Each name stands for a flat space through zero: a line, a plane or more. A row that begins with a name and a colon came from that space; any other row is followed by the name of the space it lies nearest, among the names in its block.
cj_gn: [  1 -24 -46  13  25 -26  22   1 -58  15   6 -13 -10 -31 -13 -53   5   6
 -14  -6   5  15  23 -28]
rc_bb: [-20 -26 -16  10 -22  28   1   1 -13  -3  22 -11   9  16  12  -8 -12 -13
  11 -32 -16 -11   0 -10]
rc_bb: [  0  10  20 -19  14  17 -38  -2  -7   9  -6  28  14  -1  11  19   5 -22
 -41  22 -16 -29 -16  -5]
cj_gn: [-18 -32 -34  16  -4  -1  27  -1 -30   7   1 -26   7 -14  10 -22   2 -31
  -4 -32  -3  25  -1 -20]
qj_pj: [  8  46  31  21   6 -61  -7 -20  15  16   6 -16  -5   6   8   2  14  34
  30  26  -1 -34  23   4]
qj_pj: [ 20   1  -9 -13  32 -20  33 -28   9   7  -7 -11  -3 -23  -6   7  13  -5
   1  19   1  30   2   5]
cj_gn: [ 24  12 -10   7  57  50 -12  -2  25   9  10  28  -1  -5  20  62 -18  80
  47   7 -11  55  29  17]
rc_bb: [ 16  -8   5 -20  29   4  -1  13 -24  12 -14  19  22 -33  15 -19   2  13
 -34   7  21  43 -13  -9]
rc_bb: [-22  38  21  25   8  -2 -36  -4 -20  24   5   9  32  18  37 -11   6  14
  -2  -5   4 -27  -1 -24]
rc_bb: [  7 -25 -19 -10 -11  30  22 -18 -12 -12  12   9   2  14 -22 -53 -10   3
  20 -16  13  11 -12 -13]
rc_bb: [  4  27  29  13  27  -3  25   0  29  -4 -11 -11  22 -18  29   8  -7  16
   0 -11  34  71 -16  13]
qj_pj: [ 26   6  20 -41  16  14 -35  -6   2  12  14  36   7   6   8  20   9  34
   5  39 -23 -36   9   2]
qj_pj: [-26 -34 -17   3 -34   2  23 -38 -11  23  12 -45  37  13  35   8   6 -56
   7 -34 -30 -15 -19 -13]
cj_gn: [ -2  10  34  19 -15 -28   2 -25  21   1   4 -25   1   2   6   2 -10 -17
   3   2 -11 -22  -9  12]
hq_lh: [-38 -20 -11  38 -26  -7  19  42 -27  -6  -3 -24  11  -9  37 -42   6 -26
  11 -57  19  42  -3 -32]
hq_lh: [ 16  43  11 -18  37 -34  14 -26  19   2  11  -7  -5  -1  -9  13  21  13
  -3  41   1 -19  16  11]
rc_bb: [ 19   5  25 -37   4   9 -21  19  14   0   4  24   9  -1  16  23   6  30
  -1  21  -3  -4   1  12]
cj_gn: [ 34 -34 -10 -41   6  29   6 -17  -3  17 -41  24  24 -24 -11  14  -9   4
 -25   8  17  55 -38  12]
rc_bb: [ 39 -30  -4 -13  41  -5  11  14 -21  12 -23  27  -5 -56   7 -24   4  34
   6  13  15  77   3 -14]
hq_lh: [-10  39  -7  30  41   4  23   5  27 -35  -3   2 -37  -3 -29   3  -3 -15
  -4   4  19  32  10   8]
cj_gn: [  6  12 -47   4  98  55  18 -13 -21  -1  10  28  -1 -23  -4   2  -4  17
 -16   5   7  68  16 -17]
hq_lh: [  2  -9  -7  10  -1  -8  22  -8  12  -5  -5 -11 -13  -5  -3   0   5 -11
  26  -5  -3  20   3  -2]
qj_pj: [ -1  23  22  42  12 -35  11 -19  13   5 -10 -21  -5 -14   5  -7  -9   3
   9  -2  10  18   0   4]
qj_pj: [ -9 -19   2 -10 -43  -5  -8   9   1   3 -15 -11   7   7   1  16   2 -30
 -15  -9  -7 -20 -17   7]
hq_lh: [ -1  10  -8   8 -18  12 -24  -8  -2  -6   5  12 -16  29 -43  -6 -22  17
  -7   6   2 -49   3  12]
qj_pj: [  9 -42 -17 -23  11  -6  18  -3 -41  16   6 -11  19 -34  12 -30   2 -15
 -33  -5  -6  18  -6 -15]
cj_gn: [ -9 -19  -7 -17  12  -2   0  -4 -17  17   4 -12  18 -18  31  24  17 -44
 -30   2 -30  -6  -5 -11]
qj_pj: [-15 -23  -9   2 -27  54  -2  20  16 -23 -20  15  -1  13  -7  15 -16 -32
  -4 -31   8  30 -29   6]
qj_pj: [-66 -20 -38  34 -31  -5   3  16 -50   5  14 -52  15   6  14  -8  -4 -85
 -66 -50 -19 -41  -5 -19]
hq_lh: [ 19   7   8 -17  23 -32  11 -69  11  32  15 -32  16  -8   5  39   4  -9
 -11  35 -38 -38   4  19]
hq_lh: [ 10  25  18   0 -13 -43  18 -38  39 -11  17 -23 -28  22 -26   4  12  -3
  38  28 -15 -51  15  17]
cj_gn: [ 37   6  20 -34  39  15 -13 -37  24   0   0  26  -9 -13 -23  34 -10   4
 -25  49 -21 -13  -9  25]
cj_gn: [ -2  -3  -4 -24  33  -5   5  -7 -23  32  -9  -8  44 -29  47  22  24 -22
 -39   5  -7  26 -11 -14]
rc_bb: [ 15  -3  18  26  10 -28   5   6  -4  11 -30   1  -1 -34   9 -22  -6  19
   8  -3  24  53  -7  -5]
cj_gn: [ 22  -7  50   2 -15 -67 -36  -5 -15  34 -24   0   2 -33  17  -6   8   0
 -17  32 -18 -36  -6  -4]
qj_pj: [-28  -7 -24  28  15 -35  23  -1 -30   7  -4 -38  -6 -28   6 -10  13 -62
 -39 -13 -10   4   5 -18]
hq_lh: [ -6   8  38  16 -15 -39 -28   5  -7   4  17 -16  -5  -5   7  -8 -12  -4
 -27  11 -20 -59   7   8]
hq_lh: [ 13 -31 -42  -8  38   1  28  -7 -27  18 -18   0   1 -39   4   0  14  -8
  -3   0  -1  60   5 -17]
cj_gn: [ -4   3   6   7  -5 -76  26 -20 -30  22  15 -49  13 -19  11 -44  15 -13
 -19   5   0 -29  10 -11]
hq_lh: [ 12  11  14  -6   7  -2   4 -41   0  10  13  -1  17  10  -4 -23  -7  13
   4  12   2 -18  -9   0]
rc_bb: [-14 -46  -4 -23 -20  -3   1  45 -34   8  10 -26  29 -31  39   4  -6 -20
 -56 -27  -9  11  -7   3]
qj_pj: [-13 -23 -28 -22   5   8   9 -11 -46  19  33 -22  34  -3  18 -18   0 -14
 -40 -12 -16 -24   3 -14]
qj_pj: [-15 -15  16  21 -51 -23  -5   4  -3  11  -4 -18  10  13  27 -16   7 -11
  37 -25  -8 -17  -6 -15]
rc_bb: [ -2 -15   4   3  -4  -2  10   0 -15   4   5  -7  14  -9  17 -28  -3  -3
   1 -15   5  16  -7 -12]
rc_bb: [ 10   9  35 -12 -18  33 -27  -2  31 -11  -1  29   5  24   0  13 -14  18
  18   6   1 -12 -18  13]
qj_pj: [ 17  44  26 -20  -4 -37   2 -46  37  21   7 -22  19  24   1  42  10  30
  15  35  -4 -44   4  31]
cj_gn: [  5  14  -5   0  36  16   0  -9  -1   3  -1  11   5  -8   0   8  -4  10
 -13   8   5  20   0   1]
hq_lh: [-15  16  16 -11  12 -18   9   1  -3   4  18 -21  23  -6  35   3  18 -24
 -25   2  -7 -11  -1  -6]
hq_lh: [ 25  17  14  -7   9 -23 -17 -10  17   9  -6   9 -16  -3 -17  26  -1  36
   8  34  -6 -21  14  21]
cj_gn: [ -8  23 -17   2  27  40   5  11  13 -22  18  19 -11  19  -7   7   1  19
  19  -4   9  16  15  -2]
rc_bb: [  7  18  -3  24   3 -25 -15 -23  23  -3 -26   9 -48   6 -44  29   7 -21
  14  32 -19 -35  10   8]
hq_lh: [  1  -3   1   6  -1 -35  10  26 -33   0   1   2  -3 -17   8 -67  18  15
  10  -5  25  14  12 -31]
[ -9 -21 -50  15   2  -7  11  28 -53  17  -9  -6   5 -15  -3 -37   2  26
  -4 -27  25  34  17 -23] : cj_gn
[ -2  -9  17  16  11 -55  36 -25  -4  24   7 -48  21 -33  52  -9  20 -23
  17  -8 -16  25   2 -14] : hq_lh
[ -5  18  32  48 -31  -2 -36   1  23   4 -14  11  -9  24   6   8 -18  31
  52 -12   1 -14   0   3] : rc_bb
[ -1 -37 -18  17 -33  22   1  10  -3 -17  -7  -1 -22   3 -36 -13 -35  -1
   0 -25   4   7  -7  13] : qj_pj
[ -9  -9 -29 -17  -3  23  26   1   3  -5  13 -14  14  12   5  12   4  -2
   5 -18   5  18   1   4] : cj_gn
[ 16  15  22  20 -33  -7  -7 -14  56 -17 -10   4 -36  29 -33  26 -15  30
  63  10  -2 -18   7  30] : hq_lh
[-30   4  -6   9 -30 -25 -23  27 -20   4   5  -8  -9  16  12   2  26 -30
  -2  -4 -20 -57  17 -21] : qj_pj
[ 16  33   1  -7  37  41   3  -3  35 -21  14  31 -12  18 -12  15  -6  52
  38  13  15  28  14  12] : cj_gn
[  0   0  21   8 -13 -34 -10   3   9   7 -27  -7  -8 -15   5  19  10 -31
 -12  12  -9  -8 -10   4] : qj_pj
[ -4  30  26   5   4  -4 -27  30  19 -10 -19  29 -15   4   9  18  20  -2
  10  15   5  -2   2  -6] : qj_pj
[  0   1 -32 -25 -26  21  -7 -24  18  -5  23  -7 -14  46 -43  45  -9   8
   7  13 -26 -71  16  29] : qj_pj
[-32 -29   0  19 -64 -10   8 -16 -25  23  18 -52  47  21  34 -25 -17 -22
   0 -52  -8 -30 -20  -8] : qj_pj
[ 12 -51 -32 -15  26  21  31  -8 -26   0  -5   1  -1 -39  -5 -19  -4 -31
 -23  -9  -7  53 -11 -12] : qj_pj
[-21  72  32  68 -24 -40 -34   4  48 -12   4   4 -48  55  -4  19  19  34
 100  11 -10 -63  43  -5] : qj_pj
[-21   0 -18   6  16 -44  52 -50 -17  21  38 -81  31 -14  22   1   2 -43
 -41 -11 -21 -19   6   7] : cj_gn
[-11  49  39  19  -9  -5   2  -8  48  -8  13 -14  14  31  26  22  -1  25
  41  -7  11  -3   1  16] : rc_bb
[ -7  19   5  34  22 -23 -28 -12 -36  30 -17  15   6 -11  12 -26  11  -1
  -5   9   0 -12   3 -34] : rc_bb

Each name stands for a flat space through zero: a line, a plane or more. A row that begins with a name and a colon came from that space; any other row is followed by the name of the space it lies nearest, among the names in its block.
gj-ds: [ -6 -14 -20  19  10 -22 -18 -18 -14 -11 -46  -5   6 -35  33   6   9 -23
   6  28 -15  32 -35  20]
lz-zh: [ 16  -6  39 -12  40  11   0  12   2  16 -11  -4  10  -4  12  22  -1   6
 -14  18  23 -25  21  32]
qd-rg: [-20   8  30  12 -39  16  24  32 -12  31 -33   8 -69  13 -33  -6  21  10
  -8 -10  16   0  11  32]
fd-md: [ 41   8  23  17  11 -20 -14  24 -24 -47 -50   2 -54   8   2  61  58 -49
  -9  49  -4  34 -22  21]
gj-ds: [ 13  -7  -9  -1 -10 -17 -13 -18 -10  -4   3   4  -3  -8  11 -41 -13 -24
  -2   0 -17  16 -29   8]
bn-gt: [ 18 -13  36 -12  34  26   6   6  -1  18  -5  -1  23 -27  -7 -34  -7  11
 -28 -16 -10 -19  -7  20]
gz-qg: [-32  -9 -10   2   0   5   9  -9   2  22 -28   0   6 -26   2  -9   1  28
   7 -15  -1  12  -2   3]
bn-gt: [ 33 -27  67 -56  39  36  15  58  -3  28 -23   3 -49 -31 -18  -3 -23 -27
 -68 -10  20 -15  41  22]
lz-zh: [ -3  10 -22  23 -50  22   6  21 -10  -5 -17  -8 -22  14  -9  13  -1  10
  33   9  -8 -16  10 -19]
fd-md: [ 11 -20 -18 -24  30  -8   4 -12  -7  -2 -32  -1  -5 -41  17  -2   5  -3
   8 -14 -13  35 -16  -3]
fd-md: [-33  -6  -9  13  -8 -44 -13 -45  -4   3 -54  26 -17 -20  12 -40  26  15
  10  13 -16  66 -42  17]
gj-ds: [-11  10 -19   2 -16   7  23  13  10  11  47   0 -20  19 -23 -15 -11 -13
   3 -25   7 -17  11  -1]
bn-gt: [-21   2  12  27   4 -26 -18  -8  -1 -24 -70  21 -22 -12   2  18  47   5
  -7  50 -12  53 -22   6]
lz-zh: [  8 -16  20 -14  18   0 -13   6  -9  -3 -20  -7  10 -28  12  15  -5 -19
 -33   2   0  11  -3   2]
bn-gt: [-15  -6 -14   5  -4  -7 -16 -30  -4   2   9 -13  56 -14  22  -5 -15  13
   3 -15  -7   0 -16 -11]
lz-zh: [-34 -16 -16 -15 -20 -12 -13 -24  -6  10 -45  -1  14 -29  21   9  -8  33
   9 -14  -2  38   3 -31]
fd-md: [-20 -12  27 -18  -7 -27  -6 -11  -5  17 -52  26 -48 -16  -3 -27  12   3
 -25   5   5  52  -7  17]
lz-zh: [-13  -2 -27  22 -20  20  11  14  -3  17   4 -12  -2  -9   2 -15 -23 -10
  17   1  -4 -28  -1  14]
gz-qg: [ 30 -33  31 -54  62 -32 -38 -27   2 -18  42   0  56 -45  24 -33 -37 -64
 -92 -22 -11  31 -26  -8]
gz-qg: [ -1  14 -16  42  -3 -18  -6 -31  -3   3  16  -2  26  20  19 -25   7   1
  36  23  -4 -18 -34  42]
gz-qg: [ -8 -16  19  -9  17   4  -6 -12   0  30 -15  -1  25 -24  19 -27 -23  13
 -12   2   6 -11   0  27]
gj-ds: [-24  13 -16  30  -1   6  27  -8   3  14 -30   8 -15   4 -13  -3  42  48
  47  -3  -3   6 -12  20]
fd-md: [  3   2  -1 -22  -3 -28  -7 -26  -3  -8  23   3   5  10   2   0   5  -3
  -7 -28   3  27 -10 -16]
fd-md: [ 10  -7  -3  -8  23  -2   6   7  -1  -3   4  -3  -8 -15   2   1   1 -24
 -12  -5  -1   6  -6  10]
bn-gt: [ -5  -7  -6  13  -3 -17 -11 -17 -23  -7 -61  -5  -4 -24  22  23  30   7
  16  10  -9  37 -29  12]
gz-qg: [ 10   0  41  -2  44 -33   4 -26  -6  19  -6  15 -14   0   4 -28  35 -10
 -19  -1  14  21 -34  75]
qd-rg: [  9 -11  24 -19  18  -1   4   0  -4  30 -14   3 -13  -9  12 -16 -12   1
  -6   1  18  -8   8  37]
bn-gt: [ -4   9 -34  35 -12  38  37  28  -8  18 -33 -15 -26   0  -5  23  18  29
  67   7   1 -34   9  22]
fd-md: [-16   1  14 -17  -4 -24   5  -4   3  10   2  14 -34   8 -11  -1  11  -7
 -20 -14  18  30   5   8]
fd-md: [ -7   7  21  -7 -24   6  -4   6   4   6  12   4  -1  23 -12   2 -10  16
 -10  -3  12 -13  23 -15]
qd-rg: [-11 -27  27 -53   5  -7 -12   5 -10  24  -2 -13   7 -31  17  23 -35 -19
 -56 -36  28  16  26  -9]
qd-rg: [ -2 -11   9 -10  21  11  -8   0   8   2  -6  -2  32 -20   8   0 -16  11
 -15   4  -3  -7  10 -12]
gz-qg: [-35 -12 -12   7  -5 -32 -11 -18  -4   4 -61  15 -27 -28  17  -2  16  -1
   1  22  -3  56 -18  11]
bn-gt: [-21  -1 -34  35 -41  -7 -24   1  -5 -24 -39   0  -4  -9  15   8  -6 -12
  17  47 -22  17 -11 -23]
qd-rg: [ 23  -8  18 -31  -8   5  -6  22 -13   2  44 -20  -1   2   1  17 -32 -49
 -44 -31  17 -17  16  -6]
gz-qg: [-23   1  -3  23 -34  18 -11   2  -4  19 -34  -9  20   3  19  14 -19  38
  29  28   8 -29  20  -1]
gz-qg: [ -3  -1  49 -18   5 -21  -8   9  -6  -7 -29  15 -40   2 -15  25  33 -12
 -48   2  15  43   3   7]
gj-ds: [ -4  -1  18 -35 -13  12  22  25  -1  19   9   2 -42   6 -28  10  -1   4
 -21 -44  20   5  31 -13]
fd-md: [-14  11  -4  -4 -13 -24 -12 -22   9 -14  37   5  19  24  -4   5   2   1
  -9 -12   4  14   0 -26]
fd-md: [-13  11 -49  27   3  -2  23  -3  -6 -11 -60  -6 -24  -1  11  64  56  42
  82  16   1  23  -2  -3]
gj-ds: [-24   4   1   3  -5 -12  -4   6  -1  -3 -40  -2 -16   7  12  71  23  16
  13  25  26  18  26  -7]
lz-zh: [-21   2  -4  11 -22  20  38  39  -6  33 -51   8 -86  -3 -24   2  20   9
  23   2  14   3  17  33]
bn-gt: [  1  23 -27  23 -19  12  35  17  -2   5   1  -3 -45  34 -18  25  32  19
  59  -2  11 -18   9  14]
lz-zh: [-24  -9 -22  -2   9  14  20  -1   7  22 -23   0   0 -25   0  -9  -2  31
  23 -15  -2   3   7  -1]
qd-rg: [ 29   3  -6  18   0 -22 -18  -9 -13 -36   7   4  -9  -2   1 -24  15 -52
 -14  16 -30  24 -49  10]
lz-zh: [ 10  19 -31  48   2  10  10  -4 -12 -17 -15 -20  19  15  12  46  41  22
  66  19  -7 -21 -19  16]
lz-zh: [ 16 -13  -3 -46  30 -13  10 -22   0  19  16  -2   6  -9  16  -5 -11  10
   8 -38  16   9   7   4]
fd-md: [ 10 -10   5 -13  -4  17 -12   3  -2  -6 -25  -2  18 -15   8   3 -15  22
   2   6 -12  -3  11 -31]
bn-gt: [-64  -6  -8  27  -2 -13 -14 -17  10  13 -52   5  24 -24  20  19   6  31
   3  32   8  21   3   5]
gj-ds: [ 23   0 -11  19   0 -13 -17 -10  -8 -16   0   0   3   2  19 -19  -6 -30
  12  33 -15  -4 -26  20]
gz-qg: [-10  11  -7  16 -28 -26 -20 -20  -7 -26  17   0  13  15  -2   4  13 -15
 -11  -5 -11  25 -25 -19]
gj-ds: [ -3  15  -6  55  42  16  15   8  20  -2  -6   6  15   6  -4  -6  27  12
  30  54  -8 -35 -12  47]
qd-rg: [-28 -11   3   1   1  17  15  12   1  21 -60   7 -23 -31  -8  -3  11  31
   4   0  -3  17   8   4]
qd-rg: [ 12  13 -42  27   5  -3  -2  -2   3 -31  35 -15  24  14  10  26   5 -24
  28  15 -10 -16 -13 -10]
qd-rg: [  9  -5 -19  -8 -10   9  -7   1  -1 -17  24 -10  22  -9  -1  -5 -21 -14
  -8 -20 -18  -2  -4 -37]
bn-gt: [-19  -2  -1  22   6  16  23  16   1  27 -54   7 -36 -14  -3  -4  17  22
  26  24   5  -5   4  40]
bn-gt: [-28 -13  21 -13  15 -37 -24 -10   9  -3 -37  20 -16 -18  14  10   4 -17
 -41  34  12  49   4   4]
lz-zh: [-15 -13 -23  -2  22  22  16  -3   0  15 -45 -12  23 -38  14  22   7  46
  34 -12  -5   2   6  -8]
lz-zh: [-18  18 -43  28 -28  13  25  -3   4   1 -12   2 -15  20 -13   4  23  46
  68  -3  -8  -6   1 -14]
gj-ds: [-30 -15  12 -29  10  -9 -12 -13  14  12   7   6  27 -21   3  -7 -24   9
 -40 -19   8  19  16 -24]
gz-qg: [ -2  -9 -28  -1  -9   2   7 -24  -9  27  -6  -8  15 -14  22 -34 -21  21
  40 -18  -5 -10 -14  15]
gz-qg: [-10 -17  -7 -12  -2 -10 -23 -24  -6   2  -5  -9  43 -28  26  -9 -26   0
 -14 -11  -8  13 -11 -16]
gj-ds: [ 15 -11  30 -13  23  -1 -22  -5   3  -9  -3   5  29 -15   7 -15 -13  -8
 -37  14  -9   2  -4  -5]
lz-zh: [  6  -7 -15  -7   3  -7  23  11 -18   8 -22  -4 -55 -19  -6   4  23 -27
   6 -25   1  30 -18  27]
gz-qg: [ 13  -7 -13 -18  -1  10   9   3  -3   8   5  -4  -5  -8   2 -13 -17   1
  12 -18  -3  -6   6  -8]
gj-ds: [ 47   2  26 -26 -27  17  -8  49 -16 -35  60 -14 -25  16 -33  13 -21 -77
 -69 -33  -8 -12   9 -38]
qd-rg: [ 34 -12  -6  -6  11  30   7  31  -9  -5  11 -17  -1 -23  -1  -9 -24 -38
 -13  -7 -16 -26  -2   1]
gj-ds: [  0   8  -5  -2 -22  -1  -8 -14   2  -7  24  -2  24  20  -2  -2  -8  18
  10 -12  -3  -8   4 -29]
qd-rg: [ 32   2  29 -15  18 -39 -20 -14 -10 -18  21   7 -14  17  10   2  12 -48
 -32  10  10  22 -20  26]
bn-gt: [ -7  -5  41 -25 -17  30  30  38 -12  53 -23  -3 -53   1 -21   6  -6  19
 -14 -32  35 -22  39  31]
fd-md: [-21  16 -22  22   6  37  46  23  24  27  40  -1  -5  16 -32 -19  -1  24
  28 -18   7 -49  20  16]
qd-rg: [-33   7  32   4   9 -23 -10   1   7 -14 -32  12 -11   6 -10  57  44  12
 -31  17  19  40  12  -8]
[-23   5  -9  11 -28 -31 -16 -18  -7 -14 -29   8 -15   7   7  22  22   4
   8  13   1  42 -10 -13] : gj-ds
[ -1  21 -17  14  -2  17  37   8  12  18  38   0 -14  35 -22  -6  11  25
  43 -17  13 -37  13  17] : bn-gt
[ 13   0 -12 -28  27   2  29  15   3  -4   5  -2 -33  -3 -14  33  24  -2
   9 -30  10  16  14 -10] : fd-md
[  0  18 -24   6 -15 -32   6 -22 -10 -14   7  -2 -20  31   4  38  39   5
  40 -12  12  26 -12   0] : bn-gt
[ 32  21  15  17  14   5   0   6   3 -18  47  -7  20  39  -6  16  12 -12
   4  13   6 -40  -1  14] : gz-qg
[-11  -6  17  -5  -9 -25 -53  -9   0 -43  -2  -5  46  -4  20  52  -9 -24
 -52  27  -1  28   6 -52] : gj-ds
[ -5   9   3   6  -8  13  28  11  -8  12 -34   3 -38   7 -20  17  40  36
  30 -16   5   8   3  10] : gj-ds
[-31   3 -34   7  10   0   4  -3  22  -8  22  -4  29  -3   3  24  -8   7
   8   2   4  -3  16 -29] : fd-md
[ 20  37   5  18 -32  30  -1  38  14 -40  90 -16  23  72 -35  53  -6 -11
  -7   1   9 -64  40 -54] : gj-ds
[-18   6  38 -19 -21  -6  -4  12  10  23  56   5  -8  31 -18 -11 -31 -22
 -54 -17  34 -21  32   6] : fd-md
[ -8  -1  20  -8  -9  15   2   6   1  15  12  -4  13   2 -10  -6 -13  13
 -19 -20   8 -16  14  -5] : bn-gt
[ 15  -7 -29 -31 -21   5  -2   8  -8 -16  48 -21  11  -5   0  14 -32 -32
 -13 -49  -6   0   8 -52] : qd-rg
[-17   8  15  38 -15   8   9   9 -13   3 -78  10 -36  -6 -13  11  52  34
  21  25  -9  20 -17  26] : bn-gt
[ 21   6  -8 -34 -41   2   0  -4  -5  -4  66  -6   1  30 -16 -21 -32  -8
  -4 -55  -1 -11  11 -46] : qd-rg
[ 20  17 -21  32   4  -1  -2   3  -7 -31  22 -17  17  21   7  41  22 -20
  25  17  -4 -18 -14   4] : fd-md
[  0  -3 -42 -10 -13  19  11 -15   3  17  63 -22  51  -2   6 -30 -47  11
  24 -53  -7 -38   2 -25] : gj-ds
[-6 -2  7  1 11  5 -2 -9  4  6  6 -3 30 -8  2 -8 -3 14 -7 -9 -3 -7 -4  1] : bn-gt
[-51  11 -39  43 -32 -13   8 -38   0  33 -12  -3  18  10  19 -18   4  44
  61   3   8  -7 -17  31] : fd-md
[  1  -4   0   7  11   6  -6  11  -3 -14  -6 -10  14 -15   3  23   4 -17
 -16   6  -6   1  -4  -5] : gj-ds
[  2  11  11  19   1  19  11  27   2  -2   2  -4 -11  14 -15  21  13  -3
   0  14   7 -25  11  12] : qd-rg
[ 12  -6  21 -33  21  20  17  18  12  26  44  -1   0   4 -13 -19 -31  -6
 -25 -27  19 -34  30   8] : bn-gt
[ 19  18 -20  23 -13   6   4   6   0 -15  22  -6  -3  33   0  12   5  -4
  38  20  -1 -28   1   2] : gz-qg
[ 44   7  36 -14  29 -17  -6   8  -3 -26  10  12 -28  19 -10  11  28 -34
 -27  15   3  13  -8  16] : qd-rg
[-18   9 -22  15 -47   4   2  17   4 -13  -2   9 -36  15 -22  -7  -3  -6
   6   8 -12  10   7 -31] : gz-qg
[ 17   8  15 -17  -3 -20   4  -6  -6   6  13   6 -31  30   0   6  10  -5
   8  -5  22   4   6  19] : lz-zh
[-34  -5 -12  -4  -2   1  17  -5  -1  18 -27  -1  -8 -20  -5  12  17  30
  10 -29   6  24   2  -4] : gj-ds
[  5  16  -8  32   3  11  12  12   5 -18  -6   6 -13  14 -18   3  31   6
  21  21 -14  -7 -11   6] : fd-md
[-48   4 -26  37 -11  14  14  15  17   9 -40   9 -16 -10  -9   5  10  25
  25  34  -3   0  12   1] : gz-qg
